Below are the code and all the weights of a small trained network. Each question names an input and a class and asks about switching units off, where a switched-off unit gives its printed mean instead of its output.

import numpy as np


def w(rows, s, z=0):
    codes = np.array(rows[::2]) - 128.0
    scale = np.full(codes.shape[1], s)
    scale[-1] = z or s
    return codes * scale


def norm(h):
    return h / np.sqrt((h * h).mean(-1, keepdims=True) + 1e-5)


def f(y):
    return y / 2 * (1 + np.tanh(0.7978845608 * (y + 0.044715 * y**3)))


def log_softmax(a):
    a = a - a.max(-1, keepdims=True)
    return a - np.log(np.exp(a).sum(-1, keepdims=True))


def net(x, mask):
    res = np.array(x, float).reshape(1, 4) / 4 @ E
    u = 0
    for l in range(2):
        y = f(norm(res) @ A[l][:, :-1].T + A[l][:, -1])
        res = res + np.where(mask[u : u + 7], y, B[l][:, -1]) @ B[l][:, :-1]
        u += 7
    return log_softmax(norm(res)[-1] @ U[:, :-1].T + U[:, -1])


A, B = {}, {}
E = w([
[172,167,128,210,73],'x0',
[47,237,68,131,156],'x1',
[4,139,125,177,164],'x2',
[197,117,172,161,247],'x3',
],0.0033)
A[0] = w([
[183,129,190,131,135,73],'0.n0',
[73,113,133,85,105,144],'0.n1',
[247,112,119,129,157,50],'0.n2',
[141,161,162,70,160,227],'0.n3',
[159,64,141,117,137,124],'0.n4',
[110,160,184,165,156,8],'0.n5',
[132,149,116,164,96,104],'0.n6',
],0.011,0.0012)
B[0] = w([
[44,115,47,206,73,188],'0.n0',
[133,34,121,137,92,196],'0.n1',
[3,192,165,115,29,255],'0.n2',
[155,156,32,127,106,187],'0.n3',
[105,159,121,159,57,198],'0.n4',
[167,114,138,186,127,150],'0.n5',
[86,111,165,89,48,143],'0.n6',
],0.0065,0.0048)
A[1] = w([
[92,125,129,227,199,138],'1.n0',
[2,131,92,100,82,93],'1.n1',
[91,159,85,180,181,98],'1.n2',
[97,142,180,163,216,155],'1.n3',
[141,212,124,89,178,6],'1.n4',
[138,112,143,201,182,80],'1.n5',
[58,12,174,154,91,68],'1.n6',
],0.0066,0.0017)
B[1] = w([
[189,89,188,119,134,155],'1.n0',
[112,124,135,189,89,255],'1.n1',
[163,162,151,105,133,148],'1.n2',
[154,99,177,121,100,135],'1.n3',
[99,210,144,119,129,121],'1.n4',
[158,90,151,160,162,127],'1.n5',
[82,255,124,183,67,201],'1.n6',
],0.0091,0.0066)
U = w([
[144,2,54,67,137,27],'0',
[152,170,114,64,160,36],'1',
[227,85,219,146,180,138],'2',
[51,150,124,188,43,251],'3',
],0.015,0.0029)

Each question gives the input, the list of numbers given to net, and the class t.
The units are the neurons (one row each of A and B). Each row of codes is followed by its name. A weight is (code - 128) times the scale printed after its matrix; where a second scale follows, it is the last column's (A, B and U).
mask holds one flag per neuron, layer by layer. A switched-off neuron (its flag False) gives its mean, the last column of its row in B, instead of its output. The means were averaged over made-up inputs and are rounded, as every weight is.
A unit's drop is (log p(t) with every unit on - log p(t) with that unit switched off) / (log p(t) with every unit on - log p(t) with every unit switched off).
The circuit of an input: a set's keep is (log p(t) with only the set's units on - log p(t) with every unit switched off) / (log p(t) with every unit on - log p(t) with every unit switched off). Starting from the 12 units with the biggest drops (on a tie, the unit counted first), units are removed one at a time, each time the one whose removal leaves the highest keep (on an exact tie, the one counted first), for as long as the keep stays at least 0.8.
circuit, biggest first: the units of the circuit, biggest drop first
most important unit: the unit with the biggest drop
k most important neurons: the k neurons with the biggest drops, biggest first
k most important neurons of layer l: the k neurons of layer l with the biggest drops, biggest first
drop of u: that unit's drop, to one decimal
input [-4,-1,2,3], class 2: most important unit -> 0.n2
input [-7,8,-6,-5], class 0: circuit, biggest first -> 0.n2, 1.n6, 0.n4
input [-8,6,1,3], class 1: 2 most important neurons -> 0.n2, 0.n3
input [-8,8,0,1], class 1: 2 most important neurons -> 0.n2, 0.n0
input [-8,8,0,4], class 1: 2 most important neurons of layer 0 -> 0.n3, 0.n2
input [1,5,-7,-5], class 1: 2 most important neurons -> 0.n2, 0.n0
input [-7,8,1,6], class 1: 2 most important neurons -> 0.n3, 1.n4
input [-7,5,0,-2], class 0: 2 most important neurons -> 0.n2, 1.n6
input [0,1,-7,-6], class 0: 3 most important neurons of layer 1 -> 1.n6, 1.n1, 1.n4
input [6,8,6,1], class 2: 2 most important neurons of layer 1 -> 1.n0, 1.n6
input [-4,7,0,4], class 1: 2 most important neurons -> 0.n3, 1.n4
input [7,8,7,3], class 2: drop of 0.n2 -> 0.4
input [-8,1,-6,-3], class 0: drop of 0.n2 -> 0.3
input [-6,1,-1,1], class 0: drop of 0.n2 -> 0.5
